Below are the code and all the weights of a small trained network. Each question names an input and a target symbol and asks about switching units off, where a switched-off unit gives its printed mean instead of its output.

import numpy as np


def w(rows, s, z=0):
    codes = np.array(rows[::2]) - 128.0
    scale = np.full(codes.shape[1], s)
    scale[-1] = z or s
    return codes * scale


def norm(h):
    return h / np.sqrt((h * h).mean(-1, keepdims=True) + 1e-5)


def f(y):
    return y / 2 * (1 + np.tanh(0.7978845608 * (y + 0.044715 * y**3)))


def softmax(a):
    e = np.exp(a - a.max(-1, keepdims=True))
    return e / e.sum(-1, keepdims=True)


def log_softmax(a):
    a = a - a.max(-1, keepdims=True)
    return a - np.log(np.exp(a).sum(-1, keepdims=True))


def net(x, mask):
    ids = ['αβεζηθμξπστφω'.index(c) for c in x.split()]
    T = len(ids)
    res = E[ids] + P[:T]
    r = norm(res)
    for j in range(3):
        rows = slice(3 * j, 3 * j + 3)
        q, k, v = (r @ M[0][rows].T for M in (Q, K, V))
        z = softmax(np.where(np.tri(T) > 0, q @ k.T / 3**0.5, -1e9)) @ v
        o = O[0][rows]
        res = res + np.where(mask[j], z, o[:, -1]) @ o[:, :-1]
    y = f(norm(res) @ A[0][:, :-1].T + A[0][:, -1])
    res = res + np.where(mask[3:15], y, B[0][:, -1]) @ B[0][:, :-1]
    return log_softmax(norm(res)[-1] @ U[:, :-1].T + U[:, -1])


Q, K, V, O, A, B = {}, {}, {}, {}, {}, {}
E = w([
[143,103,137,140],'α',
[141,104,134,152],'β',
[110,69,164,71],'ε',
[145,167,110,149],'ζ',
[75,41,252,194],'η',
[134,106,130,159],'θ',
[17,104,118,125],'μ',
[133,117,130,163],'ξ',
[147,100,131,134],'π',
[204,115,142,169],'σ',
[148,115,120,108],'τ',
[132,99,125,112],'φ',
[148,107,111,140],'ω',
],0.024)
P = w([
[125,105,131,136],'0',
[158,137,191,153],'1',
[159,153,177,147],'2',
[100,77,115,118],'3',
[102,80,106,136],'4',
[148,154,181,153],'5',
[160,165,238,138],'6',
[94,131,140,85],'7',
[58,110,87,111],'8',
[119,132,78,138],'9',
[176,95,236,92],'10',
[172,109,254,87],'11',
],0.0089)
Q[0] = w([
[184,174,220,102],'h1',
[174,74,106,112],'h1',
[233,173,134,171],'h1',
[127,153,116,95],'h2',
[99,48,158,107],'h2',
[162,166,180,115],'h2',
[6,26,98,88],'h3',
[161,87,148,79],'h3',
[76,65,52,166],'h3',
],0.012)
K[0] = w([
[109,76,1,171],'h1',
[72,178,88,103],'h1',
[81,95,10,94],'h1',
[227,188,220,102],'h2',
[42,142,120,171],'h2',
[100,146,74,128],'h2',
[124,155,219,176],'h3',
[79,192,100,100],'h3',
[168,180,215,88],'h3',
],0.0091)
V[0] = w([
[109,153,179,97],'h1',
[44,84,162,204],'h1',
[59,67,145,26],'h1',
[139,96,127,217],'h2',
[125,84,52,125],'h2',
[177,119,245,121],'h2',
[163,44,204,104],'h3',
[112,147,182,233],'h3',
[169,52,42,132],'h3',
],0.012)
O[0] = w([
[118,15,164,107,87],'h1',
[101,212,255,29,178],'h1',
[68,37,121,93,119],'h1',
[170,192,177,112,224],'h2',
[119,211,14,26,158],'h2',
[141,75,164,94,178],'h2',
[163,52,161,35,254],'h3',
[142,206,147,95,173],'h3',
[137,80,43,78,204],'h3',
],0.0075,0.0084)
A[0] = w([
[183,131,165,193,234],'n1',
[58,156,130,102,174],'n2',
[91,186,73,104,120],'n3',
[134,111,150,100,149],'n4',
[47,159,124,123,178],'n5',
[101,112,149,165,36],'n6',
[51,123,114,122,134],'n7',
[120,121,119,85,108],'n8',
[169,135,161,92,150],'n9',
[158,134,165,155,155],'n10',
[131,160,117,130,66],'n11',
[11,92,151,127,255],'n12',
],0.012,0.0057)
B[0] = w([
[120,46,90,225,187],'n1',
[86,212,79,113,153],'n2',
[112,118,102,176,130],'n3',
[150,128,45,138,199],'n4',
[25,241,123,106,134],'n5',
[177,147,196,81,109],'n6',
[80,254,163,11,123],'n7',
[103,128,160,67,163],'n8',
[140,52,98,64,254],'n9',
[133,57,93,142,159],'n10',
[106,145,175,132,114],'n11',
[41,212,117,179,192],'n12',
],0.0068)
U = w([
[126,110,160,106,86],'α',
[144,137,164,97,43],'β',
[54,51,161,118,61],'ε',
[137,150,115,194,252],'ζ',
[79,87,252,156,201],'η',
[144,172,156,88,106],'θ',
[17,184,107,106,254],'μ',
[151,180,173,111,133],'ξ',
[139,111,128,103,62],'π',
[183,99,167,154,104],'σ',
[86,50,49,148,153],'τ',
[56,88,97,97,122],'φ',
[155,174,30,89,92],'ω',
],0.013,0.0053)

Each question gives the input, a string of symbols that net reads in full, and the target symbol t.
The units are the heads (3 rows each of Q, K, V and O) and the neurons (one row each of A and B). Each row of codes is followed by its name. A weight is (code - 128) times the scale printed after its matrix; where a second scale follows, it is the last column's (O, A, B and U).
mask holds one flag per unit, heads first, then neurons. A switched-off unit (its flag False) gives its mean, the last column of its rows in O or B, instead of its output. The means were averaged over made-up inputs and are rounded, as every weight is.
A unit's drop is (log p(t) with every unit on - log p(t) with that unit switched off) / (log p(t) with every unit on - log p(t) with every unit switched off).
The circuit of an input: a set's keep is (log p(t) with only the set's units on - log p(t) with every unit switched off) / (log p(t) with every unit on - log p(t) with every unit switched off). Starting from the 12 units with the biggest drops (on a tie, the unit counted first), units are removed one at a time, each time the one whose removal leaves the highest keep (on an exact tie, the one counted first), for as long as the keep stays at least 0.8.
circuit, biggest first: the units of the circuit, biggest drop first
most important unit: the unit with the biggest drop
which heads matter: for each layer, one digit per head in row order, 1 if its drop is at least 0.15 and else 0, layers parted by /
input ζ ε τ ζ ω ξ, target ζ: circuit, biggest first : h1, n1
input μ ε η η τ φ φ α μ τ τ ω, target τ: circuit, biggest first : h3, h2
input τ τ ζ, target τ: circuit, biggest first : h1
input τ φ τ ω π ζ π ω ω β τ, target ω: which heads matter : 111
input μ ε ζ, target μ: which heads matter : 101
input π ζ β η μ φ β ζ ω τ ω, target ω: which heads matter : 111
input τ α ξ ζ ω ω ξ, target ω: circuit, biggest first : h3, h1
input τ τ α, target τ: which heads matter : 100
input ξ ε ζ θ ω φ φ ξ ω σ ζ, target ω: which heads matter : 101
input τ ζ σ ω, target ζ: circuit, biggest first : h1, h3
input τ π τ, target τ: which heads matter : 100
input π β σ τ φ π, target τ: which heads matter : 101
input η σ β ξ ξ π τ θ τ ζ, target τ: circuit, biggest first : h2, h3
input τ π φ, target τ: circuit, biggest first : h1
input σ θ μ π α ζ μ ζ τ τ φ θ, target τ: which heads matter : 000
input π ζ ω ε μ τ θ, target μ: circuit, biggest first : h1, h2, n12, n2
input τ ω μ θ ε, target μ: which heads matter : 011
input θ α β ζ ζ, target ζ: circuit, biggest first : h1, n1, h2
input η η π ζ μ μ θ, target μ: which heads matter : 111
input ζ ζ α, target ζ: most important unit : h3
input η ζ ζ ε, target η: which heads matter : 111
input φ ζ π ω τ ξ τ ζ τ τ, target τ: circuit, biggest first : h1, h2
input τ τ η π τ φ μ β τ μ ε φ, target μ: which heads matter : 111
input ω ω ζ σ θ, target ζ: circuit, biggest first : h1, h3
